In the rows, 128 means zero.
[199 144 178 110 139  88 104 149 103 110 151 158  52  95 154 167 124 109
 164 107 144 188  99 127 158 117 145 138 141 153 127 134 112 119 152 146
 164 139 158 107  75 149  96 105  59 119]  q970
[125 160  64 116 100 152 146 134 107 166 159 115 137  81 133 124 120 116
 146 159 165 110 144 140 156  86 133 152 118 160  78 103 149 113 121 118
 145 107 117 103 145 114 161 116 142 124]  q437
[150 136 161 116 136 109 127 128 121  99 139 134  60  96 105 126 107 113
 116 131 130 132  97 123 122 135 114 127 126 103 155 143 116  94 153 126
 120 148 164 134  35 126 128 105  89 155]  q604
[ 71 128  77 125 124 159 172  83 147 137 108 110 161 157 101 108 126 123
  83 134  87 100 112 122  67 123 104 118 106 107 138 129 128  81 116  90
  93 102 137 153 126  96 159 148 168 175]  q864
[169 134 152 123 132 116 129 116  97 118 148 108  65  97 109 128 106 116
 126 141 189 147 116 147 137 100 125 138 125 107 173 130 120 113 152 108
 117 142 132 159  38 115 123 113 107 136]  q648
[143 103 134 133 129 121 134 154 141 112  89  86 144 146 128  71 130 145
 109 120 151  96 150 142 129 187 160 124 129 109 155 138 102 121 144 132
 140 137 101 154 146 100 117 129 113 150]  q900
[ 48 169  32 151 123 154 166 112 123 149 153  76 194 141  85  97 136 134
 102 186 157  79 157 147 132  82  97 155 121 123  97 112 175 125  95  87
 113  81 130 141 184 102 190 127 185 134]  q170
[ 88 110 125  96 133 157 151  73 195 129  92 145 142 136 124 107 146 118
 119 120  69 115  82 138  94 138 108  93 109  93 147 147 131  72 148  99
  98 141 153 141  46 117 156  96 140 141]  q570
[ 80 126  71 159 129 153 155 123 118 166 124  60 138 141  69  83 125 123
 119 203 157  57 184 185 151  89  96 137 126  87 112  98 176 112 152 110
 113  91  78 170 172 116 175 116 172 123]  q359
[140 157  99 144 126 105 136 134 104  89 165 138 109 103 105 140 128 125
 108 128 173 138 120 115 122 131 124 157 130 149 145 137 102 116 106 113
 143 130 157 132  96 118 131 117 116 132]  q170
[ 97 127  95 114 121 151 140 118 147 140 116 108 165 128 122 110 143 134
 132 149 119  98 127 147 146 108 116 119 131 112 114 120 150 111 144 109
 115 115 120 130 131 114 162 103 149 132]  q570
[127 112 181  94 133 128 108 137 173 112  81 155 157 186 176 164 170 145
 138  89  55 161 119  96  92 185 158  89 146 131 101 148 105 150 121 162
 118 133 125 105 188 151  97 143 118 124]  q989
[133 122  85 150 118 147 141 119 173 152  89 118 135 135 132  88 147 122
 125 138 143  88 118 147 111 175 139 112 115 123 132 130  92  75 153 100
 154 114 118 139 104 104 152 107 128 129]  q359
[ 61 162  34 127 108 150 160 120 112 149 141  72 185 136  98  99 119 141
 114 182 140  76 152 145 148  72  92 157 117 131 102 109 182 132 111 102
 107 106 123 135 178  95 189 126 182 130]  q900
[182 107 178 121 128 120 103 161 102 145 121 140  85 116 137 123 134 130
 145 118 156 155 125 145 159 140 147 122 136 128 122 130 102 123 161 153
 151 142 103 133 138 136  83 120 100 132]  q864
[ 88 161  70 101 102 162 149 109 126 173 139 108 122 109 110  99 123 126
 143 189 140 115 131 150 169  63  83 144 118 132  86 110 183 102 135 107
 119 123 154 121 110 111 191  89 153 112]  q900
[100 109 174 120 141 149 134 110 161 149  90 121 115 167 132 118 159 124
 141 144  82 137 117 145 122 133 133  88 128 101 108 137 144 134 154 147
  86 133 101 138 149 150 127 128 137 119]  q989
[102 125 171  54 128 179 110 110 171 167  91 176 143 152 172 171 142 131
 167 118  45 182 114 112 112 120 133 100 138 140  85 126 159 142 121 151
 107 128 124  88 157 162 109 134 140 124]  q437
[ 73 143 150 100 129 171 111 129 148 179 101 136 170 171 147 131 149 151
 148 172  69 130 126 146 162 102 122 103 143 110  66 116 165 171 135 142
  93 103 101 105 210 146 134 129 163 123]  q604
[129 124 146 133 128 144  92 144 134 153  92 140 132 155 151 131 143 134
 144 143 107 126 147 140 145 148 145 115 147 132 109 122 127 152 142 155
 141 116  88 115 190 146 114 133 135 109]  q359
[126 123 108 103 105 153 121 142 149 164 118 122 160 127 141 101 152 143
 157 159 149 116 137 167 181 110 136 121 140 119  81 117 143 117 155 121
 138 110 111 118 150 119 146  89 144 109]  q570
[115 179  33 118 105 144 158  98 114 132 163 113 166 113 135 137 125 126
 105 146 161 104 130 112 101  97 120 150 115 159 119 111 110 109  94  75
 134  98 160 123 113  84 186 115 153 143]  q648
[162 107 190 116 127 132 107 174 108 155 102  97  88 124 124  91 131 143
 161 161 181 136 160 176 205 129 143 118 142  94 124 120 141 143 183 166
 140 145  78 150 161 139  96 103 103 109]  q900
[131 174  95 137 145  87 151 105  85 106 182 126  74 102  98 161 108  99
 126 144 145 154 102 130 134  66 103 170 122 150 153 124 148 105 121  99
 125 122 180 127  55 127 151 129 108 146]  q970
[ 57 140  86 108 132 139 157 103 114 122 123 122 184 171  94 150 127 134
  79 128  71 121 123 116  68 104 103 140 126 117 144 136 143 126  89 110
  87 107 129 141 169 110 142 172 180 174]  q864
[119 139 132 130 127 151 124 124 160 129 111 138 139 135 148 119 150 130
 128 121 120 133  94 107 120 155 141 114 130 136 111 135 122 119 127 128
 131 121 137 118 124 125 127 110 127 122]  q170
[168 166  85 141 118  92 126 151  86 126 167 124 101  93 140 136 125 122
 145 153 188 147 129 148 174  93 145 164 132 156  97 118 113 108 133 116
 176 105 142 111 124 118 129 112  95 121]  q970
[113 135 140 122 122 145 123 145  67 175 147 109 100 123 101 122 127 130
 148 189 161 135 154 174 200  46 107 144 144 116  73  96 174 143 152 147
 116 117  87 137 194 143 128 118 154 122]  q864
[131 137 113 134 112 160 119 139 153 167 125 138 136 121 154 105 155 141
 146 155 158 127 118 136 160 137 145 112 135 137  67 111 124 126 138 128
 146 111 118 111 163 125 138  97 136  90]  q170
[134 165 122 100 106 139  95 101 158 133 111 225 113 141 178 197 149 114
 146 102  57 168  66  74 101 147 117 120 132 177 111 137 109 111 117 127
 140 131 180  72  87 145 129 113 122 106]  q359
[115 169  65 134 113 138 155 118  55 143 207  72 100  76  72 136  92 113
 130 209 217  92 155 162 182   4  87 175 127 134 104  85 173 133 137  85
 101 112 136 157 114 110 181 106 156 114]  q648
[ 93 143  98 126 139  96 161 110 130  56 118 121 156 151 100 150 113 130
  74  90  96 111 101  89  55 163 118 154 116 131 198 156 109 111  86 104
  94 144 175 145  90 103 143 158 132 175]  q900
[158 165 113 125 127 100 124 138  75  98 164 126 131 109 135 161 116 130
 123 112 172 149 134 113 123 110 139 169 136 155 150 134 103 141 100 112
 147 132 146 128 110 114 122 128 110 145]  q648
[164 141 133 107 110 112 115 138 131  98 136 154 117  96 153 157 135 121
 143  97 130 142  86 106 139 136 134 133 134 155 129 138 107 103 137 124
 142 136 163 101  72 124 134  97 103 129]  q570
[122 126 136 183 157  90 130 152  73  93 124  81 108 138  66 139 106 124
 105 153 176  86 165 169 133 126 123 147 137  94 192 122 127 144 147 127
 112 125  77 177 148 135 123 160 126 140]  q359
[190 101 205 132 137 113 121 157 106 151 133  99  12  95 107 101 141 111
 171 170 202 136 136 193 196 114 139 101 129  96 124 120 132 123 211 155
 131 157  86 159  90 156 115  90  80  95]  q989
[106 139 108 129 106 177 125 139 144 197 124 100 142 119 141  65 137 136
 149 195 131  85 143 163 193 102 130 111 126 112  50 104 152 126 166 128
 138 101  97 120 176 118 154  93 145 118]  q604
[132 121 132 119 128 133 140 120 126 124 120 138 120 133 125 131 129 123
 110 106 106 134  92 117  95 137 128 127 124 131 142 137 107 103 128 123
 117 132 135 132 111 115 117 140 127 162]  q864
[134 123 125 132 128 117 114 171 149 120  93 110 201 160 152 103 144 162
 104 115 123  98 153 129 121 201 174 114 139 109 126 145  77 144 126 133
 151 107  96 129 203 104 103 144 119 155]  q604
[162 109 146 107 126 127 123 140 141 130 110 128 112 112 142 122 123 128
 135 113 141 145 137 137 119 161 158 122 124 127 139 135 108 110 138 134
 135 136 103 130 109 124  98 136 109 135]  q437
[ 92 121 121  83 127 195 142  82 183 173  89 115 177 163 154 101 146 140
 131 144  80 122 122 134  99 123 124  80 122 103 107 118 143 127 131 106
  96 117 110 143 143 108 143 117 160 125]  q648
[ 79 123 109 119 115 161 134 137 161 171  95  96 201 187 145 102 172 153
 135 167 101 113 174 155 138 138 150 106 137 112  69 124 144 156 128 143
 114  92  74 126 250 126 135 141 169 113]  q989
[112 122 124 100 130 138 132 130 131 140 110 140 161 156 139 140 147 139
 116 113  94 130 120 119 103 135 132 121 132 132 114 128 115 120 116 132
 133 121 124 125 174 119 119 145 139 154]  q864
[101 126 146  97 142 114 126  99 173  73  92 179 175 163 147 180 150 135
 109  64  46 150  76  84  68 168 130 115 134 131 180 164  99 121 103 113
  99 146 169 112  87 130 122 137 127 160]  q570
[ 97  93 165 139 167 113 137 155  78 117 109  55 152 169  68 119 117 144
  97 148 146 102 190 174 132 108 124 131 145  68 162 124 155 162 139 145
  97 117  57 188 223 129  98 173 146 168]  q864
[121 114 105 128 120 156 127  97 194 147  81 159 138 155 146 110 149 125
 125 120  79 115 105 116  84 187 129 101 121 124 127 137  99  78 140 112
 138 126 134 126 101 116 132 112 130 122]  q359
[125 181  88 110 113 130 111 139  93 124 149 147 195 138 187 174 146 146
 131 116 126 145 135  93 134 110 154 159 150 186  83 118 114 175  68 127
 151 106 138  81 205 116 136 136 141 132]  q648
[112 119  72 133 127 125 173 120 142 109 120  70 142 128  82  72 117 135
  91 143 159  70 151 147 107 147 113 144 107 102 168 132 126  87 131  95
 118 132 138 171  99  85 164 116 134 155]  q900
[156 131 115 132 133  73 137 152 110  55 142 115 146 101 114 153 128 130
 102  85 157 104 122 116 112 164 142 148 133 133 190 145  85 112 117 115
 137 138 144 138  93 104 127 131  98 155]  q570
[136 104 149 149 146 112 119 181 113 132  90  66 159 154 124  86 135 161
 127 141 175  89 180 169 168 160 162 130 139  99 146 124 128 165 147 150
 131 128  69 158 221 123 111 141 122 130]  q900
[111 176 116 127 118 128 114 150 100 106 149 152 163 146 146 184 145 148
 137 129 134 159 123  96 139 109 136 149 157 166  83 117 136 170  87 140
 127 101 135  90 205 146 127 132 145 112]  q170
[176 146 142 188 148  48 141 175  45  34 179 102  63  83  62 147  96 119
  81 117 225 120 131 132 130 143 134 172 140 108 210 141 102 131 122 128
 130 142 123 170  74 116  99 141  84 156]  q170
[147 128 116 112 130 106 146 139 114  88 136 114 119 103 115 139 107 117
 108 106 154 121 142 130  93 144 140 145 121 128 157 136 115  99 117 116
 133 131 132 136  91 117 128 131 110 158]  q437
[ 92 120  88 119 107 182 169  90 184 180 111  93 121 147 114  56 160 116
 128 180 102 103 137 157 128 125 116  95 110 101  79 122 151  79 162 105
 110 108 118 147 111 111 174  91 154 122]  q989
[121 151 142  98 110 150 116 125  90 170 146 158  94 118 132 150 134 115
 150 154 117 163 113 134 168  66 110 138 138 148  80 112 155 130 134 143
 121 120 132 105 148 143 131 118 140 123]  q864
[ 78 132 134  76 121 176 133  93 177 145  84 146 153 174 147 137 142 143
 133 131  39 148 102 106 108 132 107 100 130 122 101 126 162 124 124 135
  86 128 146 113 138 131 141 122 154 119]  q900
[ 66 151 110 132 140 160 138 101 136 140 134 123 154 147 109 130 136 129
 120 157 102 123 115 126 127  93  95 124 129 123 104 121 178 145 113 120
  87 116 128 129 152 132 151 124 169 116]  q170
[132 141 111 127 130  95 136 130 112  88 148 132 137 111 116 153 131 126
 122 113 144 118 111 131 132 118 122 152 134 140 156 135 118 116 119 108
 120 133 154 124  92 120 146 120 119 141]  q570
[120 126 141 154 162  89 127 153  97  61 130  99 152 152  86 149 119 148
  87 117 157 130 151 131  96 153 141 143 145 106 182 148 116 163 100 134
 109 125 102 161 170 128  95 168 127 142]  q170
[100 126 101 145 173  78 161 118 123  49 120  82 178 169  88 133 110 132
  63 106 117 104 146 130  52 155 140 150 125  95 217 153 106 121 100 107
 107 113 132 172 126  99 113 171 121 190]  q970
[145 124 127 155 127 108 141 171  89 129 141  58 109 123  99  97 134 128
 138 171 198 101 182 184 174 108 137 134 133 106  98 119 141 136 158 137
 135 113  80 157 178 129 137 119 118 124]  q989
[126 137 119 112 101 150 140 119 148 143 130 138 109 133 136 125 146 118
 142 148 109 130 115 132 124 119 127 105 122 136  76 125 128 111 147 125
 107 120 133 122 125 133 154 103 136 105]  q989
[158 122 180 138 135  93 116 156  94  94 133 121  75 125 112 140 128 119
 131 133 147 142 143 145 143 132 140 125 136 115 132 143 118 143 153 158
 111 148 107 146 128 151 104 127 103 118]  q989
[ 66 171  62 116 117 147 161 105 120 143 157 105 141 126  87 119 113 123
 103 186 105  95 130 139 127  64  77 144 119 109 100 118 172 108 117  93
  97  96 160 131 115 110 188 110 164 153]  q604
[ 98 156 149 108 136 106 107 149 121  87 116 161 191 177 140 186 129 156
 103 103  72 155 116  94  91 157 142 134 154 127 134 151 107 170  89 142
 105 117 139 103 179 134 101 167 137 160]  q604
[122 177 103 114 128 119 143  94  81 102 183 132 102  91 110 179  99 105
 112 132 134 138  97 104 110  62  90 160 123 151 151 123 148 129 104  99
  98 138 170 129  48 111 157 121 134 138]  q648
[154 131 141 101 127 123 118 138 115 130 134 140  99 104 134 149 114 118
 136 124 138 155 136 133 124 130 141 135 124 141 136 130 125 121 130 136
 130 133 119 121 106 134 109 136 116 130]  q437
[102 135  85 146 121 125 173 107 137 116 137  83 119 129  94 101 135 110
 101 151 128  85 129 135 106 129 112 122 111 111 128 128 139  91 138 102
  97 117 134 154  99 106 171 123 140 140]  q989
[ 64 151  99 109 127 131 134 126 109 110 135 116 202 153 113 169 138 143
 126 141  96 109 136 129 139  78 106 142 148 127 114 118 176 159 105 120
  86 105 120 118 191 131 154 138 169 132]  q570
[179 140 123 115 113  98 116 147 119 122 133 168 121 110 161 159 141 125
 117  81 138 160  91 101 108 166 153 141 125 168 143 147  62 103 110 128
 173 133 162 100 109 107 102 147  99 154]  q864
[ 64 161 125 112 141 122 133 132  95 102 139 113 158 158  92 168 109 140
  99 162  87 121 145 124 119  84  94 140 144  99 120 125 173 163 105 133
  80 108 133 131 176 137 141 146 159 160]  q604
[ 87 137 131  89 130 125 123  98 164  82 102 180 184 173 150 184 149 137
 110  79  36 153  95  80  74 151 122 123 140 134 150 154 121 126  94 117
  95 125 172 103 118 135 129 134 144 155]  q570
[149 147 153  92 140 118 121  96 138 110 140 183  65 120 143 166 125 106
 140 110  68 192  76 106 115 109 115 127 128 145 132 142 128 101 135 125
 121 143 185 109  39 145 113 106  91 126]  q970
[ 74 141 107 104 129 152 144  92 132 139 116 153 161 170 124 159 133 130
 103 120  61 142 102 104  77 106 105 121 122 130 123 127 135 118 104 115
  96 112 145 123 154 124 140 155 169 163]  q864
[189 147 188 109 130  82  86 175  96  92 141 167  80  98 150 173 121 131
 136 105 144 163 100 113 150 148 146 130 145 133 141 145  88 137 143 157
 160 152 150 104  91 141  88 118  67 133]  q604
[ 90 188  53 107 109 148 151 106  99 140 167 122 191 133 130 162 126 135
 122 156 137 125 131 124 122  61 107 159 131 157 100 110 152 155  79  92
 108 100 146 114 157 101 168 129 173 134]  q648
[179 110 173 143 137  85 134 134 131  69 118 125  63 120 114 129 122 112
 108  97 141 147 108 132  87 186 143 110 114 105 178 163  76  89 157 133
 122 155 138 158  40 127 102 130  82 145]  q989
[188  97 170 114 133 121 130 136 135 115 116 126  59  89 124 122 106 113
 130 105 156 139 129 139 107 167 154 108 117 111 161 131  97  87 163 131
 128 147 112 147  57 131 106 120  88 135]  q437
[184 106 220  94 130 117  77 163 128 135 114 160  88 116 161 156 143 137
 181 118 131 180 114 153 193 125 147 104 158 119 117 129 132 154 175 171
 133 152 110 111 123 164  81 104  96  93]  q570
[100 132  70 110 117 159 173  82 168 133 121 109 128 106 109  97 111 107
 104 125 104 105 113 120  72 131 108 120  91 120 147 131 139  61 126  84
 108 128 148 141  48  99 166 122 146 163]  q437
[176 107 144 157 138  93 124 132 132  80 101 127  79 120 106 115 118 111
 102 105 153 115 118 136  95 192 136 127 125 109 193 153  77  82 154 119
 142 144 121 159  46 114 109 115  90 142]  q359
[196 128 175 110 137 107  93 147 115 100 124 151 114 123 175 167 127 142
 133  90 152 167 122 109 115 169 170 123 145 146 150 135  72 148 126 138
 147 144 129 123 111 126  84 127  85 124]  q648
[ 86 151 110  95 112 168 123 125 151 172 118 136 156 142 137 117 143 141
 137 173  88 118 126 136 153 104 115 118 134 116  66 121 157 134 133 123
 119 104 130 104 165 128 153 105 151 130]  q604
[119 108 153  93 138 117 121 126 157 100 105 141 159 143 127 147 141 137
 120  97  85 139 116 124 104 156 131 111 142 111 160 150 123 130 127 130
 108 142 131 132 113 125 114 129 127 134]  q570
